Each row has two labels, one from each of two sets.
[ 0.17  0.44  0.38  0.79  1.09  0.50 -0.34  0.42  0.16 -0.96 -0.74  0.84
  1.38 -0.23  0.65 -0.52  0.08 -0.91 -1.13  0.06  0.06 -0.93  0.05 -0.44
 -3.12  1.33  1.73 -1.24  0.94  1.67  0.10  0.12  0.41 -1.41  0.57 -2.19
  0.64  0.52 -0.92  0.14  0.67  0.28 -0.93  0.25 -0.30  0.54 -0.36 -1.71
 -1.14  0.93  2.21 -0.48 -0.65  0.16  0.87  0.02 -0.21] | H/<39>
[ 1.14  0.78 -0.44  0.71  0.69  0.09  0.26  0.77  1.30 -0.33 -0.05 -0.14
  0.64 -0.02 -2.29 -1.05  0.78 -2.83 -2.16  0.70  0.03 -1.33  1.38  0.57
 -1.78  0.96 -1.10 -0.68 -0.88  2.27  1.12  0.74 -0.54 -0.32  0.06 -3.25
 -0.73 -0.68  0.88 -0.87  0.35 -0.33 -0.35  3.36 -0.87 -0.02 -0.97 -1.08
 -1.23 -0.67 -1.29 -0.39  1.19  1.46 -1.02  0.92 -0.28] | H/<28>
[ 0.38  0.91  0.32 -0.29  0.08  0.12 -0.60  0.05  1.34 -0.81 -0.37  0.61
  0.04 -0.13  0.24 -0.45  0.37 -0.19 -0.57 -1.10 -0.94 -1.45 -0.43 -0.39
 -2.16  0.34  0.51 -0.85  1.22  1.04 -0.23  0.26  0.45 -2.70  0.09 -1.70
 -0.93  0.26 -0.42 -0.62 -0.21  0.72  0.60 -0.52 -0.02  0.43 -0.58 -2.83
 -0.53  1.06  1.57  1.01 -0.15  0.06  1.93  1.09  0.62] | H/<28>
[ 0.37  0.06  0.26  1.46  0.90  1.02 -0.32  0.49  0.69 -1.08 -0.11  0.57
 -0.50  0.03  0.52  0.57  0.50 -1.10  0.45  0.51 -0.07 -1.94 -0.26 -0.38
 -1.99  1.48 -0.11 -0.48  0.40  1.31  1.10  0.14 -0.93 -0.45  0.44 -0.47
 -0.26  0.26 -1.08  0.68  0.68 -0.19 -1.22  1.05 -0.63  0.37 -0.09  0.01
 -0.65  0.90  1.41  0.13 -0.11  0.50  0.84  0.60 -0.23] | H/<39>
[-1.24 -1.30  0.17  0.07  0.12  0.33  0.48  0.09  0.13 -0.02  0.90  0.18
  0.88 -0.42  0.66  0.00 -0.10  0.79 -0.44 -0.54 -1.08  0.57 -0.50  0.87
 -1.11  0.24  1.32 -0.49  1.15 -0.18 -0.54 -0.89 -0.87 -1.23 -0.68 -1.10
 -0.59 -0.41 -2.19 -0.09 -0.23 -0.50  0.60 -1.79  0.66  1.11 -0.55 -1.27
 -0.56  0.94  1.33  0.06 -0.29 -0.26  1.30 -0.93  0.10] | H/<39>
[ 0.99  1.50 -0.09  2.10  0.40  0.69 -1.57 -0.06  1.58  0.00 -1.27  1.26
  0.15  0.98 -1.89 -0.33  2.28 -3.59 -0.98 -0.73 -0.03 -1.79  1.02 -0.68
 -3.27  0.95 -0.34 -0.31 -2.25  2.89  2.10  1.47  0.21 -1.30  0.17 -0.11
 -0.75  0.27  0.95 -0.12  2.16  0.78 -1.66  3.24 -0.80 -0.12  0.41  1.03
 -1.25 -0.29  1.53 -0.07 -0.63  2.08  0.68  1.84  0.93] | H/<28>
[-0.21  0.09 -0.31  0.15 -0.04  1.24  0.44  1.89 -1.48 -0.73 -1.50  1.32
 -0.86  0.18  1.96  0.79 -0.76  2.03 -0.36 -1.16  1.22 -2.25 -0.16 -0.58
 -2.86  2.54  1.98 -0.31  0.81 -1.11 -0.49  0.51 -3.15 -1.84  0.98 -0.55
 -0.18  0.84 -2.10 -0.15 -1.24  1.31  0.92 -1.41  1.12  1.06 -0.99 -1.43
 -0.80  2.48  3.91 -0.91 -0.55  0.30  3.59 -0.62  1.28] | H/<39>
[ 0.22 -0.22 -0.28  0.89  1.69  0.10  1.40  0.39 -0.49  1.04  1.69 -0.24
  0.50  0.25  0.84  0.76  0.51 -0.56  0.56  0.26  2.23  0.56  0.77  0.26
 -0.55  1.00  0.13  0.00  3.17 -0.48  0.78 -0.09 -0.58  2.32  0.39  2.20
 -0.02  1.16  1.88  0.05  1.00 -0.53 -0.83 -0.16  0.62  0.86  1.38  0.54
 -0.56  0.53  0.24 -0.45 -0.08  1.21  0.67  0.73 -0.07] | R/<39>
[ 0.86  2.22 -0.20  0.69 -1.87  0.52 -0.32 -0.52  1.34  0.71 -1.17  1.14
 -0.79  0.37 -0.75 -0.91  2.43 -1.32 -1.73  0.40  0.50 -1.32  0.96  0.38
 -2.28 -0.78 -2.88  1.41 -2.78  1.60  0.61  1.98 -0.35 -0.24  0.49 -1.43
  0.41 -0.17  0.13 -0.38  0.29  1.25  0.66  1.70 -1.57 -0.27 -0.37  1.16
  1.32 -0.62  1.45  0.54  0.49  0.73  0.32  1.06 -0.09] | H/<33>
[-0.10 -0.22  0.17 -0.05  0.32 -1.21  1.00  0.71  0.32 -0.74  0.25  0.31
  0.11  0.22  0.53 -0.31 -0.35 -0.73 -0.52  0.23  0.38 -0.51 -0.07  0.40
 -1.81  1.40  0.49 -0.60  0.87 -0.15 -0.26  0.31 -0.69 -0.39 -0.12 -1.13
 -1.59  0.06 -1.98  2.52 -0.62  0.89  1.47 -1.16  0.05  0.45 -0.59 -0.73
 -0.81  1.25  0.43  0.69  0.61  0.47  0.97 -0.55  0.05] | H/<39>
[-0.07 -0.83 -0.23  0.43 -0.88  1.51 -1.06 -0.97 -0.58  1.42 -0.03 -1.23
  0.73 -0.09  1.17  0.37  0.32  0.86  1.26 -0.28 -0.46 -0.73 -0.55  1.47
  0.11 -1.64 -0.29 -0.33  0.15 -0.59 -0.58 -0.28 -1.41  0.52  0.33  0.85
 -0.75 -0.13  1.66  0.70 -0.39 -0.35  0.86  0.06  0.09 -0.35  0.85 -0.86
  0.16 -0.74  3.08  0.10 -0.28  0.10 -0.48 -0.47 -0.49] | R/<33>
[-0.48  0.15  0.39 -0.04 -0.09  0.20  3.35  0.91  0.02 -0.91 -0.94  0.19
 -0.97  1.16  3.33  0.35 -0.12  0.36 -0.50 -0.79 -0.08 -1.18 -1.48 -0.33
 -1.01  2.14  0.73  0.20  1.58 -0.16 -1.08 -0.31 -1.18 -1.37  0.31  0.02
  0.65  0.67 -0.60  0.04  0.29  1.07 -0.12 -1.18 -0.05  0.60 -0.19  0.28
 -0.33  2.33  3.37  0.21 -0.37  0.22  2.70  0.29  1.59] | H/<39>
[ 1.66  3.17 -0.14  0.57  0.76  0.28  0.67 -0.01  1.10 -1.55  0.13  0.90
  0.31  0.18 -1.80 -0.21 -0.44 -1.79 -0.36 -0.34 -0.72 -1.68 -1.08  0.13
 -1.24  2.15 -0.12  0.16 -0.12  0.36  0.72  1.25  0.11 -1.53  0.18  0.35
 -1.42  0.64 -0.14  0.21  0.10 -0.10 -0.78  1.67 -0.68  0.29  0.46 -0.44
 -0.61  0.05  1.24  2.07  0.06  1.17  0.70  1.15  0.24] | H/<28>
[-0.09  0.70  0.13  0.99 -0.24  0.83  0.33  1.72  0.56 -1.94 -0.46  0.92
  0.43  0.13 -1.43 -0.56 -0.13 -0.86 -0.98 -0.21 -1.58 -1.00  1.59 -0.37
 -2.44  3.82  0.28 -0.12 -1.85 -0.52  0.30  0.09 -0.88 -2.83  0.26 -2.47
 -0.66  1.10 -1.17 -0.36 -0.15 -0.19  1.02  0.54 -0.22 -0.60  0.84 -1.51
 -1.72  0.85  1.40  0.42 -0.54  1.13  0.67  0.59  0.00] | H/<28>
[-1.27  1.43  0.71  1.21 -0.91  0.83 -1.23  0.38  0.68 -0.04 -2.37  0.92
 -2.18  0.24  1.39  0.70  1.13  1.73 -1.08  0.27  1.54 -1.46  0.63 -0.53
 -3.77  1.98 -1.43  0.37 -0.60  0.43  0.19 -0.22 -0.68 -0.66  0.84  0.57
  0.90  0.03 -1.84 -0.40  0.23  2.22  0.71 -0.65 -0.20 -0.03 -0.40 -0.27
 -0.63  1.31  5.17 -0.15 -0.13 -0.62  2.22  0.41  0.20] | H/<33>
[-0.57 -0.87 -0.66 -1.48 -0.11  0.54 -0.02  0.45 -0.21 -1.35  0.05  0.70
 -0.01 -0.56  1.09 -0.19 -0.99  0.57 -1.46 -1.14 -1.82 -0.02 -0.29 -0.30
 -0.97  0.56  0.50 -0.14  0.92 -0.85 -0.28 -0.12 -1.26 -0.89 -0.23 -0.10
 -0.18 -0.13 -1.40 -0.05 -0.57  0.31  1.22 -1.37 -0.86  0.38  0.02 -0.27
  0.19  1.36  0.10  1.18 -0.52 -3.65  1.43 -0.74  1.39] | H/<39>
[ 0.72  0.02  0.65  2.78  3.05  0.99  0.19 -0.35  0.33  1.53  2.62 -0.85
 -1.20  1.20  0.78 -0.21  1.49 -1.70 -0.25 -0.11  1.22 -1.54  0.37 -0.30
 -2.44  0.25 -1.55 -0.18 -0.53  1.57  0.12 -0.69  0.50  0.76  0.61  2.27
  0.39  0.91 -0.23 -0.11  2.10  0.78 -2.04  1.17 -0.10  1.85  0.28  0.20
 -1.11 -0.37  3.62 -0.74 -1.53  0.51  1.94  1.61  0.30] | R/<28>
[-0.77 -0.95 -0.12 -0.42 -0.23  0.12 -0.02  0.56  0.24 -1.22 -1.25  0.18
  0.19  0.27 -0.47 -0.98  0.34  0.04 -0.24 -1.09 -1.07 -1.04 -1.28  0.95
 -1.46  0.15 -0.42 -0.24  1.59  0.01 -0.31  0.05  0.07 -2.14 -0.07 -1.81
  0.24  0.54 -0.53 -0.39 -0.53  0.35  0.72  1.32  1.62 -0.40 -0.65 -0.67
 -0.58  0.90  1.40  0.27  0.16  0.58  0.93  0.40 -0.69] | H/<28>
[ 0.64  0.38  0.15  2.19  2.17  0.85  0.36  0.69  1.41 -0.64 -1.08  0.91
 -0.30  0.34  0.89 -0.10  0.31 -1.02 -1.09 -0.94  0.09 -2.64 -0.10 -0.86
 -2.55  1.30  0.56 -0.46  0.62  1.49  0.68 -1.32 -0.24 -0.80 -0.09 -0.98
  0.45  0.65 -0.73 -0.30  0.88  0.94 -1.14  0.08 -0.21  1.04 -0.17 -1.49
 -0.92  1.24  2.41  0.03 -1.30  0.29  2.38  1.01  0.38] | H/<39>
[-1.19  0.45  0.64 -1.86 -1.35 -0.29  0.20  0.79 -0.40 -1.25 -1.44  1.05
 -1.01 -0.54  0.31 -0.08 -1.16  2.02 -0.52 -0.98 -1.37 -1.18 -0.68 -0.27
 -1.61  1.01 -0.26 -0.26  0.91 -1.40 -0.51  1.02 -0.75 -2.02  0.21 -1.95
  1.18  0.41 -2.20 -0.89 -1.12  1.18  1.57 -2.32  0.59  0.98 -0.68 -1.68
 -0.10  2.26  2.94  0.15  0.09 -0.20  2.93 -0.25  0.22] | H/<39>
[-0.66  0.77 -2.66 -0.48 -2.30  1.28 -0.61  0.65  0.61 -2.33 -1.85  1.27
 -1.15 -0.30 -0.65  0.06  0.41 -1.51 -1.61  0.10 -1.38 -1.35  0.32  0.80
 -3.17  0.53 -2.02 -2.23  0.49  0.03 -0.35  0.80 -0.60 -1.93 -0.13 -1.38
 -0.73 -0.64 -1.70 -0.28  0.25  0.43  0.66  0.34 -0.37  0.08 -0.46  0.42
 -0.70  0.94  1.87  0.78  0.72  0.42  1.07  0.25 -0.20] | H/<33>
[-1.35 -0.50  0.63  0.53  0.39  0.46  1.23  0.62 -0.32 -0.64 -0.34  0.05
  0.27  0.32  0.78  0.18  0.19  0.05 -0.70 -1.32  0.08 -1.46  0.93 -0.07
 -2.18  1.61  0.72 -0.58  0.44  0.12  0.16  0.16 -2.54 -1.38  0.42 -0.93
  0.10  0.14 -1.54  0.28  0.26  0.63  1.80 -1.29  0.38  0.41 -0.13 -2.47
 -2.55  1.43  2.26 -0.26 -0.81  0.55  2.44 -0.30 -0.33] | H/<39>
[-0.58  0.46 -0.04 -0.22 -1.16  0.66 -0.19  0.24 -0.23 -0.68  2.26  1.57
  0.48 -0.21  0.79 -3.41  0.32 -0.26 -0.74 -0.36 -0.64  0.15 -0.07  1.07
 -1.98  0.26 -1.66 -0.03 -0.89  1.09  0.05 -0.06 -0.56 -0.64 -0.72 -0.98
  0.07 -0.15 -0.74  0.61 -0.13  0.36  0.44  0.32  1.92  0.78  0.31  0.03
 -0.68  0.87  1.62 -0.17  0.17  0.21 -0.55 -0.39  0.46] | H/<33>
[ 0.36 -2.03 -3.39 -2.64 -3.72 -1.33  1.47  0.54 -1.12 -3.03  8.10  0.51
  8.10 -1.77 -6.62  0.14 -3.14 -8.10 -0.56  5.05 -0.55  7.21  1.99  5.35
  8.10 -2.73 -8.10 -1.51 -0.19  8.10  2.98  3.84  1.03  7.50 -2.62 -8.10
 -1.04 -3.25  0.48  2.72  2.87 -4.99 -0.78  8.10 -4.95 -3.25 -0.14  0.16
  4.00 -2.50 -8.10 -0.09  4.26  2.53 -8.10 -0.50 -2.85] | R/<39>
[-0.80  0.53  1.07 -0.35 -1.19  1.26 -1.04  0.23  0.92 -0.75 -2.10  1.08
 -1.56  0.04  0.50 -0.57  2.02  0.78 -1.00 -0.24 -0.80 -2.03 -0.47  0.45
 -3.76  0.74 -0.47 -0.95  0.94 -1.69 -1.17 -0.69  0.17 -2.29 -0.68  0.16
  0.30  0.06 -1.65 -0.28 -0.39  1.03  1.87 -0.35  1.22  0.47 -0.07  0.48
 -1.45  0.82  5.06 -1.82 -0.81 -0.22  3.00 -0.33  0.13] | H/<33>
[-1.90  0.84  0.00 -0.63 -1.33 -0.56  0.32  0.54 -0.87 -0.59 -1.12  0.85
 -0.33  1.32 -0.02 -0.36  0.26 -0.82 -0.92 -1.23  0.82 -0.70 -0.15  0.79
 -1.58  1.03  0.20  0.02 -0.11 -1.06  0.13  0.88 -0.71 -0.42  1.40 -0.01
 -0.30  0.10 -0.88  0.54  0.75  0.10  0.36 -1.03  0.54  0.87 -0.18  0.03
 -1.27  1.25  0.14 -0.44 -0.76  0.98  1.66  0.44  0.72] | H/<39>

Each row has two labels, one from each of two sets.
[-0.40 -0.07 -0.07 -0.84 -0.31  0.40 -0.87 -1.25 -0.27  0.18  0.42  0.22
 -0.89  0.27 -1.86 -0.73 -0.46  0.38  0.06  0.14 -1.48 -0.58 -0.51 -0.11
  1.13  0.04 -0.29  0.63  0.44  0.03 -0.39 -0.21  0.04  1.22 -0.06 -1.44
  2.16 -0.09 -0.17  1.03  0.69  0.16  0.57  0.97  0.11  0.28  0.00  0.63
  0.28  0.51  1.67 -0.92 -0.20  1.56  0.64  0.27  0.10] | K/C
[-0.25 -0.16 -0.34 -1.46 -0.57 -0.30 -0.16 -1.14 -0.72  0.32  0.44 -0.60
 -1.70 -0.23 -1.02 -0.68  0.20  0.54 -0.88 -0.32 -1.00 -0.71 -1.06 -0.96
  1.37  1.53  0.03  0.86  0.41 -0.07 -0.86 -0.43  0.60  0.36 -0.03 -1.11
  2.86  0.16 -0.27  0.43  1.05 -0.66  0.89  0.37  0.71  0.02 -0.75  0.58
 -0.73  0.10  0.84 -0.89 -0.74  1.68  1.28  0.28  0.64] | K/C
[ 0.44  0.11  1.05 -0.73 -0.68  0.23 -0.35  0.36  0.22 -0.32  0.24 -0.22
  0.74  0.45 -0.71  0.78 -0.01  0.85 -0.26  0.29  0.33  0.31 -1.00 -0.23
  0.06 -0.34  0.60 -1.63 -0.20 -0.14  0.95 -0.39  0.09 -1.94 -0.36  0.26
  0.39 -0.34  0.93 -0.27  0.21 -0.13  0.20 -0.41 -0.49  0.37 -0.41  0.68
  0.72  1.03 -0.50  0.41 -0.13 -0.09  1.42  0.06 -0.20] | D/B
[-0.26  0.42  0.30 -2.05 -1.74 -0.18 -0.36 -0.61 -1.05  1.40  0.67 -1.59
 -0.55  0.64 -1.04 -0.05 -0.92  1.58 -1.56  0.32 -1.11 -0.46 -1.91 -0.82
  1.83 -0.34  0.17 -0.74 -0.13 -0.16  0.73 -0.95 -0.39 -2.29 -1.62 -0.24
  2.23 -0.28  0.81 -0.15  0.05 -0.30  1.02  0.57  0.49  1.36 -0.55  2.27
  0.09  1.92  1.38 -0.23 -1.18  1.56  1.89  0.10 -0.22] | D/C
[-0.12  1.02  0.33 -0.23 -0.43 -0.54  0.99 -0.44 -0.15  1.63  0.50 -1.56
  0.70  0.41 -0.03 -0.03  0.29  1.31 -1.02 -0.46 -0.51 -0.11  0.03 -0.47
  0.50 -0.47 -0.13 -0.75 -0.13 -0.02  0.34  0.08 -0.20 -1.52 -0.48  0.42
  1.56 -0.64 -0.18 -0.33  0.20 -0.83  0.23 -0.50  0.79  0.24 -0.55 -0.22
 -0.96  0.30 -0.28  0.28 -0.49  0.85  1.38  0.42  0.15] | D/C
[ 0.05  1.21  1.26 -0.40 -0.32 -0.28  0.92  0.01  0.23  0.98  0.64 -1.86
  0.81  0.95 -1.01  0.45  0.01  1.54 -1.53 -0.17 -1.42  0.33 -0.44 -1.22
 -0.17  0.05 -0.02 -0.93 -0.10  0.00  0.46  0.17  0.03 -1.96  0.28  0.17
  2.63 -0.33  0.81  0.67 -0.08 -1.18  0.07 -0.30  0.21 -0.53 -1.29  0.31
 -0.21  0.55  1.57 -0.16  0.27  0.84  2.40 -0.10  0.56] | D/C
[-0.52 -0.14  1.38 -1.36 -1.48  0.74 -1.15  0.19  0.18 -0.51  0.50  0.58
 -0.69  0.20 -0.82  0.40  0.29  0.97 -0.29  0.54  0.07 -0.84 -2.69 -0.27
  0.97 -0.43  0.72 -1.64  1.02 -0.57  0.86 -0.98 -0.18 -2.10 -1.30 -0.19
 -0.21  0.06  1.61 -0.66 -0.18  0.36  1.24  0.39 -0.73  1.01  0.25  1.56
  1.14  2.49  0.55 -0.82  0.01 -0.07  0.94 -0.62 -0.56] | D/B
[-0.69 -1.58  0.79 -2.87 -1.42  1.12 -1.88 -0.07 -0.74 -1.06  0.62  1.46
 -2.14 -0.20 -1.89 -0.80 -0.66 -0.01 -0.18  0.67 -1.52 -1.60 -3.32 -0.25
  2.25  0.78  0.71 -0.01  0.91 -0.55 -0.75 -1.31  0.46  0.55 -0.98 -2.09
  1.55  0.56  1.31  1.13  0.62  0.74  1.11  1.87 -0.53  0.99  0.91  2.03
  1.30  1.78  2.44 -1.79 -0.26  1.07  0.74 -0.27 -0.70] | K/B
[-0.20  0.84  0.27 -1.83 -1.37 -0.83  0.78  0.35 -0.43  1.48  0.29 -3.06
  0.18  0.24 -0.06  0.15 -0.43  1.89 -2.33 -0.19 -0.31  0.55 -1.16 -0.92
  0.75 -0.60  0.32 -0.94 -0.43  0.22  1.15 -1.21 -0.31 -2.85 -1.73  0.60
  2.87 -0.86 -0.15 -1.15  0.81 -0.97  0.04 -0.53  0.77  0.52 -1.50  1.10
 -0.70  0.55  0.24  0.53 -0.88  0.76  2.31  0.41  0.34] | D/C
